Below are the code and all the weights of a small trained network. Each question names an input and a target symbol and asks about switching units off, where a switched-off unit gives its printed mean instead of its output.

import numpy as np


def w(rows, s, z=0):
    codes = np.array(rows[::2]) - 128.0
    scale = np.full(codes.shape[1], s)
    scale[-1] = z or s
    return codes * scale


def norm(h):
    return h / np.sqrt((h * h).mean(-1, keepdims=True) + 1e-5)


def f(y):
    return np.maximum(y, 0)


def softmax(a):
    e = np.exp(a - a.max(-1, keepdims=True))
    return e / e.sum(-1, keepdims=True)


def log_softmax(a):
    a = a - a.max(-1, keepdims=True)
    return a - np.log(np.exp(a).sum(-1, keepdims=True))


def net(x, mask):
    ids = ['ΔΛΠΦΨΩαβγεζηθμξτ'.index(c) for c in x.split()]
    T = len(ids)
    res = E[ids] + P[:T]
    u = 0
    for l in range(3):
        q, k, v = (norm(res) @ M[l].T for M in (Q, K, V))
        z = softmax(np.where(np.tri(T) > 0, q @ k.T / 4**0.5, -1e9)) @ v
        res = res + np.where(mask[u], z, O[l][:, -1]) @ O[l][:, :-1]
        u += 1
        y = f(norm(res) @ A[l][:, :-1].T + A[l][:, -1])
        res = res + np.where(mask[u : u + 8], y, B[l][:, -1]) @ B[l][:, :-1]
        u += 8
    return log_softmax(norm(res)[-1] @ U[:, :-1].T + U[:, -1])


Q, K, V, O, A, B = {}, {}, {}, {}, {}, {}
E = w([
[123,92,134,94,156,149],'Δ',
[132,98,124,101,144,147],'Λ',
[141,100,129,93,152,144],'Π',
[111,75,128,110,146,137],'Φ',
[104,85,148,114,138,159],'Ψ',
[125,182,112,128,166,112],'Ω',
[133,166,137,124,185,107],'α',
[218,134,4,123,138,105],'β',
[182,106,113,104,130,140],'γ',
[128,191,121,131,164,116],'ε',
[165,110,126,113,99,127],'ζ',
[145,135,161,101,101,142],'η',
[92,127,170,124,114,129],'θ',
[101,136,94,178,131,205],'μ',
[61,128,132,173,103,124],'ξ',
[115,201,144,149,108,108],'τ',
],0.012)
P = w([
[1,149,43,59,10,79],'0',
[56,134,96,65,73,51],'1',
[117,114,161,74,148,15],'2',
[152,104,190,106,181,34],'3',
[170,112,206,154,166,62],'4',
[165,115,201,176,158,79],'5',
[121,95,187,180,153,105],'6',
],0.0038)
Q[0] = w([
[141,235,41,175,130,199],'0.h1',
[222,6,223,38,67,77],'0.h1',
[146,254,150,156,31,32],'0.h1',
[143,70,161,67,132,198],'0.h1',
],0.0059)
K[0] = w([
[123,80,50,2,164,167],'0.h1',
[160,122,248,176,65,136],'0.h1',
[4,150,127,28,126,93],'0.h1',
[219,99,166,142,101,109],'0.h1',
],0.0062)
V[0] = w([
[182,47,32,158,70,77],'0.h1',
[132,190,98,23,246,160],'0.h1',
[125,72,185,164,251,137],'0.h1',
[65,15,33,192,208,106],'0.h1',
],0.0032)
O[0] = w([
[170,168,102,253,140,71,219],'0.h1',
[131,143,59,105,96,172,196],'0.h1',
[86,194,84,57,175,189,1],'0.h1',
[21,177,87,128,184,42,7],'0.h1',
],0.0042,0.00091)
A[0] = w([
[34,89,162,65,154,142,113],'0.n1',
[194,120,172,165,120,88,151],'0.n2',
[105,24,101,139,82,217,137],'0.n3',
[134,61,126,85,94,85,99],'0.n4',
[234,124,163,158,19,175,111],'0.n5',
[66,103,253,119,112,81,210],'0.n6',
[132,193,78,139,147,64,6],'0.n7',
[98,224,79,202,96,64,201],'0.n8',
],0.0041,0.0016)
B[0] = w([
[253,251,134,96,51,171,221],'0.n1',
[77,203,255,103,130,102,224],'0.n2',
[124,104,176,60,118,62,193],'0.n3',
[166,137,136,109,90,170,224],'0.n4',
[77,79,153,92,198,149,223],'0.n5',
[230,223,164,153,145,130,255],'0.n6',
[232,163,124,84,175,23,153],'0.n7',
[50,175,59,88,120,34,189],'0.n8',
],0.0037,0.0031)
Q[1] = w([
[75,66,7,142,187,220],'1.h1',
[84,209,135,173,134,36],'1.h1',
[198,164,242,18,126,165],'1.h1',
[235,138,252,77,98,156],'1.h1',
],0.0034)
K[1] = w([
[113,7,151,42,60,33],'1.h1',
[95,174,128,103,175,77],'1.h1',
[194,92,136,218,235,249],'1.h1',
[158,107,109,252,148,227],'1.h1',
],0.0036)
V[1] = w([
[4,131,112,143,80,159],'1.h1',
[142,168,120,90,76,162],'1.h1',
[165,165,64,129,200,132],'1.h1',
[56,170,104,202,21,131],'1.h1',
],0.0042)
O[1] = w([
[171,151,185,125,215,169,2],'1.h1',
[149,115,164,129,153,82,197],'1.h1',
[157,119,108,224,96,106,91],'1.h1',
[227,135,117,101,255,118,15],'1.h1',
],0.0052,0.0029)
A[1] = w([
[148,183,83,153,154,132,128],'1.n1',
[106,87,218,120,92,141,121],'1.n2',
[16,165,2,176,167,186,179],'1.n3',
[180,114,111,111,191,123,96],'1.n4',
[106,121,37,161,147,91,84],'1.n5',
[139,189,137,213,199,64,197],'1.n6',
[185,205,164,150,120,76,250],'1.n7',
[96,243,48,108,123,100,152],'1.n8',
],0.0047,0.0022)
B[1] = w([
[107,108,165,114,129,61,147],'1.n1',
[187,70,162,170,121,70,236],'1.n2',
[250,106,254,57,191,132,150],'1.n3',
[157,65,83,160,178,145,138],'1.n4',
[237,217,30,122,90,105,142],'1.n5',
[43,108,158,25,110,194,188],'1.n6',
[98,97,55,108,214,110,255],'1.n7',
[120,73,154,129,180,145,199],'1.n8',
],0.0046,0.0043)
Q[2] = w([
[130,38,254,118,38,78],'2.h1',
[130,142,65,202,127,212],'2.h1',
[64,234,25,206,147,186],'2.h1',
[129,65,37,240,134,202],'2.h1',
],0.0063)
K[2] = w([
[99,165,154,160,43,112],'2.h1',
[217,59,82,93,131,153],'2.h1',
[167,67,56,44,162,139],'2.h1',
[253,32,108,103,118,189],'2.h1',
],0.0064)
V[2] = w([
[205,191,139,120,175,106],'2.h1',
[253,121,117,97,97,184],'2.h1',
[188,194,162,158,123,96],'2.h1',
[167,43,80,139,171,130],'2.h1',
],0.0064)
O[2] = w([
[128,179,156,160,23,140,237],'2.h1',
[174,78,151,243,94,232,5],'2.h1',
[240,196,128,146,69,74,108],'2.h1',
[62,3,163,175,145,113,58],'2.h1',
],0.0053,0.0012)
A[2] = w([
[91,130,158,69,18,122,153],'2.n1',
[216,149,173,119,101,181,59],'2.n2',
[221,87,201,174,72,194,93],'2.n3',
[133,63,142,136,178,254,82],'2.n4',
[162,37,83,185,198,56,115],'2.n5',
[54,128,189,230,140,47,7],'2.n6',
[185,120,108,62,164,124,208],'2.n7',
[202,215,207,143,162,113,76],'2.n8',
],0.0048,0.0017)
B[2] = w([
[115,119,67,144,113,175,254],'2.n1',
[84,110,157,174,170,192,179],'2.n2',
[71,159,120,94,184,114,226],'2.n3',
[253,143,107,116,144,49,164],'2.n4',
[80,202,118,200,138,197,180],'2.n5',
[178,135,105,204,89,4,151],'2.n6',
[84,192,176,214,130,143,219],'2.n7',
[142,111,18,192,113,133,176],'2.n8',
],0.0057,0.0042)
U = w([
[203,202,127,153,68,145,135],'Δ',
[143,123,124,113,135,140,12],'Λ',
[119,125,123,116,99,138,51],'Π',
[69,78,80,179,114,148,161],'Φ',
[105,184,134,71,175,58,222],'Ψ',
[52,95,124,107,177,126,143],'Ω',
[196,55,63,80,126,132,223],'α',
[162,138,24,175,136,108,116],'β',
[94,128,98,94,83,166,95],'γ',
[130,83,111,137,171,135,43],'ε',
[193,151,168,169,213,145,195],'ζ',
[92,159,116,155,128,197,147],'η',
[128,126,124,124,112,136,32],'θ',
[131,76,255,98,106,160,130],'μ',
[132,98,162,201,94,34,171],'ξ',
[201,160,162,72,79,88,3],'τ',
],0.0097,0.0018)

Each question gives the input, a string of symbols that net reads in full, and the target symbol t.
The units are the heads (4 rows each of Q, K, V and O) and the neurons (one row each of A and B). Each row of codes is followed by its name. A weight is (code - 128) times the scale printed after its matrix; where a second scale follows, it is the last column's (O, A, B and U).
mask holds one flag per unit, layer by layer, with each layer's heads first. A switched-off unit (its flag False) gives its mean, the last column of its rows in O or B, instead of its output. The means were averaged over made-up inputs and are rounded, as every weight is.
A unit's drop is (log p(t) with every unit on - log p(t) with that unit switched off) / (log p(t) with every unit on - log p(t) with every unit switched off).
The circuit of an input: a set's keep is (log p(t) with only the set's units on - log p(t) with every unit switched off) / (log p(t) with every unit on - log p(t) with every unit switched off). Starting from the 12 units with the biggest drops (on a tie, the unit counted first), units are removed one at a time, each time the one whose removal leaves the highest keep (on an exact tie, the one counted first), for as long as the keep stays at least 0.8.
units of the circuit, in order: the units of the circuit, biggest drop first
unit that matters most: the unit with the biggest drop
top k neurons: the k neurons with the biggest drops, biggest first
top k neurons in layer l: the k neurons of layer l with the biggest drops, biggest first
drop of u: that unit's drop, to one decimal
input ζ Π ξ Δ Φ, target Ψ: units of the circuit, in order -> [2.h1]
input α Ψ η Λ Π, target μ: top 2 neurons in layer 2 -> [2.n3; 2.n8]
input Π Λ η θ Λ Π, target Δ: units of the circuit, in order -> [2.h1; 0.n6]
input Λ η α Δ, target μ: units of the circuit, in order -> [0.h1; 1.n7]
input Δ Λ ζ ζ η ζ, target μ: units of the circuit, in order -> [0.h1; 0.n5]
input μ Δ Π Ω γ Π μ, target ζ: top 2 neurons -> [1.n3; 2.n4]
input Π ξ ζ Π μ α Ψ, target ζ: units of the circuit, in order -> [1.h1; 0.n6]
input ζ Φ Π γ γ Φ γ, target Φ: units of the circuit, in order -> [1.h1; 2.h1]
input Π Π Π Π Π, target α: top 2 neurons -> [2.n4; 1.n7]
input α Π Ψ Λ Ψ η Λ, target μ: top 2 neurons in layer 1 -> [1.n2; 1.n5]
input Π Ω α η, target μ: units of the circuit, in order -> [0.h1; 2.n2]
input τ ζ ζ θ ζ Π γ, target ξ: units of the circuit, in order -> [1.h1; 0.n2]
input ζ ζ μ, target ζ: top 2 neurons -> [1.n3; 1.n5]
input α μ Π Π, target ζ: top 2 neurons in layer 0 -> [0.n1; 0.n5]
input Π α Π Λ Λ, target α: top neuron -> [0.n2]
input β ζ Π Ψ, target ξ: top 2 neurons -> [1.n2; 1.n7]
input τ α θ ζ, target Δ: units of the circuit, in order -> [2.h1; 1.h1]
input θ γ Π, target Δ: top 3 neurons -> [0.n6; 0.n1; 1.n6]
input Π μ μ Π, target ζ: top 2 neurons -> [1.n3; 2.n4]
input η β ζ Π Π, target ξ: unit that matters most -> 1.h1
input γ ξ ζ Π η α Π, target μ: top 2 neurons in layer 0 -> [0.n8; 0.n2]
input Λ Λ Π, target α: top 3 neurons in layer 1 -> [1.n2; 1.n7; 1.n6]
input γ Π η Π γ, target μ: top 2 neurons in layer 0 -> [0.n2; 0.n5]
input Π ζ Ω α ζ Ψ, target ξ: drop of 1.h1 -> 0.2
input ξ Λ ξ ζ β ζ γ, target ξ: drop of 1.n1 -> 0.0
